[201   2  30  49  85  50 118] | 50
[14 48 74 11 73 75 88] | 75
[3111 9476 8535 5929 4654 9277] | 4654
[ 119 -886  517  317  360  403 -444] | 403
[8778 7948 2196 7838 3874 3369] | 3874
[-42 -46  47 -40  37  -9] | 37
[ 6 98  8 27 56 24] | 56
[ 28 -48  26  41 -18   9] | -18
[ 167  749 -752 -719 -650 -398 -809] | -398
[786 187 974 421 253 778 927] | 778
---
[[-.11,-.05,-.24,-.14,-.45],
[.06,-.81,-.01,-.28,.33],
[.26,.45,.19,.13,-.18]] ans = -.01, .45

[[.15,-.14,.16,.37,.15],
[.33,-.14,.31,.67,.19],
[-.03,.10,-.04,-.13,-.10]] ans = .31, .67

[[-.45,-.37,.18,.34,-.56],
[-.10,.29,.69,.50,.20],
[-.15,.11,.42,-.48,.09]] ans = .69, .69

[[.58,-.28,.44,.43,.45,-.26,.31],
[.26,-.50,-.71,.29,-.45,-.43,.28],
[.29,-.33,.37,.35,.10,-.40,.10]] ans = .29, .58

[-.70,.25,.10,.14,-.14] ans = .10, .25

[.16,-.02,-.70,-.63,.00] ans = -.70, .16

[[-.72,.44,.61,-.61,-.80,.25,-.11],
[.77,-.60,-.27,.47,.65,-.62,.56],
[.23,-.34,.57,-.77,-.57,-.39,.35]] ans = .47, .77

[[-.57,-.47,-.72,-.67,.16,.60,-.53],
[-.44,-.31,-.31,-.40,-.30,.37,-.15],
[.26,.26,.04,.33,-.40,-.17,.31]] ans = -.40, .60

[[.29,-.35,.14,-.61,-.02],
[.28,-.33,.11,-.50,-.05],
[.19,-.28,.11,-.58,.02]] ans = .11, .29

[.04,.75,.08,-.01,.02] ans = .08, .75
---
Input: [-.76,.05,.33,-.52,.39,-.64]
Output: .05

Input:
[[-.10,.06,.47,-.23],
[.75,.28,.51,.49]]
Output: .06

Input:
[[.18,.29,-.48,.72,-.17,-.37],
[.06,.03,-.10,-.15,.00,-.07]]
Output: .29

Input: [.31,.63,-.01,.75,.73,.35]
Output: .63

Input: [-.13,.08,.63,-.09,.13]
Output: .08

Input: [.11,-.07,.00,-.73]
Output: -.07

Input:
[[-.55,-.42,-.13,.15,.48,-.15],
[-.20,-.58,.00,-.03,.64,-.22],
[.11,.03,.15,.03,.18,-.41]]
Output: -.42
---
[[-230.414  164.447 -198.756   96.380   98.140   31.065  126.799]
 [ -55.672  -44.687  -56.122   23.862  -54.165  -69.529    4.737]]	-69.529

[[-142.8  141.1  145.3  165.8]
 [ -54.8  142.9  145.5  161.5]
 [-106.7  150.8  131.5  171.1]]	-54.8

[-14.15  -1.45  12.65   7.48   6.51   6.88]	6.51

[-11.6 -15.8   8.3 -18.4  13.5]	-11.6

[-0.113  0.034 -0.152  0.165]	0.034

[[-0.20 -0.03 -0.08 -0.04]
 [ 0.02 -0.01  0.00  0.14]]	-0.04

[[  0.05 -23.03   4.90 -17.85  13.47]
 [-12.06  12.12 -13.77   3.05 -19.75]
 [  7.82  -0.13  16.10  11.59  18.43]]	-17.85
---
((-.60, .02, -.41, -.42, -.53, .42), (-.65, -.19, -.68, -.73, -.77, .21)) ⇒ .02
((-.03, .06, .78, .02, -.23, .02), (-.05, -.11, .37, .20, -.11, .15), (-.09, -.04, .14, -.03, -.40, .17)) ⇒ -.11
((-.07, .06, -.04, .24, -.37), (-.09, .02, -.56, -.17, -.57)) ⇒ .06
((-.05, .56, .23, .68), (.05, -.03, -.07, .68)) ⇒ .56
((.09, -.10, -.58, -.24, .57, .61, -.24), (.04, -.03, -.55, -.33, .60, .61, -.23), (.00, -.04, -.58, -.30, .55, .58, -.24)) ⇒ -.03
((-.27, -.22, .12, -.03, .02, -.05, .23), (-.16, .11, -.14, -.59, .00, .02, -.03), (-.04, .15, -.11, .10, .14, .05, .13)) ⇒ .11
---
 0.5  -0.4   1.6  -1.1  -0.3   0.0 -> -0.4
 113.90    28.49    87.89   -84.31   -96.12  -160.75 -> 28.49
 10.94    3.41  -10.16   -2.23    4.61    6.63 -> 3.41
 166.827  -100.487   169.567   -86.543   -27.092   -79.781 -> -100.487
-13.198  -10.887    5.405   14.822  -16.337   15.145 -> -10.887
 0.12  -0.04   0.13  -0.10  -0.02  -0.07 -> -0.04
---
[-.26,-.74,-.14,-.54,.08]
-.14

[[.05,.16,.11,.01,-.13,.31,-.09],
[.09,-.57,-.04,.08,.65,.05,.16]]
.65

[[-.06,-.02,-.08,-.17,-.14,.20,.46],
[-.03,-.08,.00,-.19,-.19,.06,.70],
[.01,-.19,.11,.28,.18,-.16,.34]]
.18

[.72,.37,-.21,-.10,-.69,-.61,-.56]
-.69

[.16,.00,.69,-.29,.19,.26]
-.29

[.40,.60,-.34,-.67]
.60

[-.29,.05,.08,.13,-.53,-.24,-.57]
-.53

[.13,-.62,.05,-.68]
-.62

[.00,.06,.58,.20,.07,.26]
.20
---
[[-.05,.18,-.79,.02,-.12,-.02,-.40],
[-.07,-.08,-.67,.14,-.48,-.15,-.10],
[-.06,.09,-.77,.06,-.25,-.07,-.31]] Answer: .18

[[.02,-.09,.02,.07,-.05,.04],
[.42,-.01,.12,-.04,.19,-.12],
[.12,-.66,.50,.29,-.12,.00]] Answer: -.09

[[.31,-.14,.12,.55],
[-.24,-.10,.45,-.30],
[.11,-.58,.28,-.46]] Answer: -.14

[[-.31,.62,-.07,-.27],
[.55,.06,-.12,-.08],
[.56,.04,.06,.07]] Answer: .62

[[.29,.06,-.59,-.40],
[.16,-.24,.21,.55],
[-.34,.13,-.15,.37]] Answer: .06

[[-.37,-.38,-.47,.07],
[-.34,.28,.01,.12],
[-.09,-.11,-.61,-.20]] Answer: -.38

[[.27,.41,.11,-.28],
[-.20,-.40,-.23,-.29],
[.62,.24,.42,.37]] Answer: .41

[[.26,.34,-.08,-.15,-.23,.12,-.70],
[-.35,-.16,.42,-.18,.57,-.10,.48],
[-.21,-.32,.41,-.24,.22,-.40,.19]] Answer: .34

[[-.40,.04,.54,-.18],
[-.72,-.63,.38,-.47],
[.75,.61,.44,.56]] Answer: .04

[[.53,-.70,.44,-.72],
[.46,-.71,.52,-.74],
[.36,-.70,.48,-.75]] Answer: -.70
---
array([2070, 1476, 2460, 6795, 2946, 8726]) gives 8726, 6795

array([395, 830, 418, 461, 501,   5]) gives 830, 501

array([132, 117, 200,  23,   4,  25]) gives 200, 132

array([3, 1, 9, 4]) gives 9, 4

array([[594, 597, 238, 827, 285],
       [727, 834, 743, 548, 390]]) gives 834, 827

array([ 44,  28, 232,  57,  11]) gives 232, 57
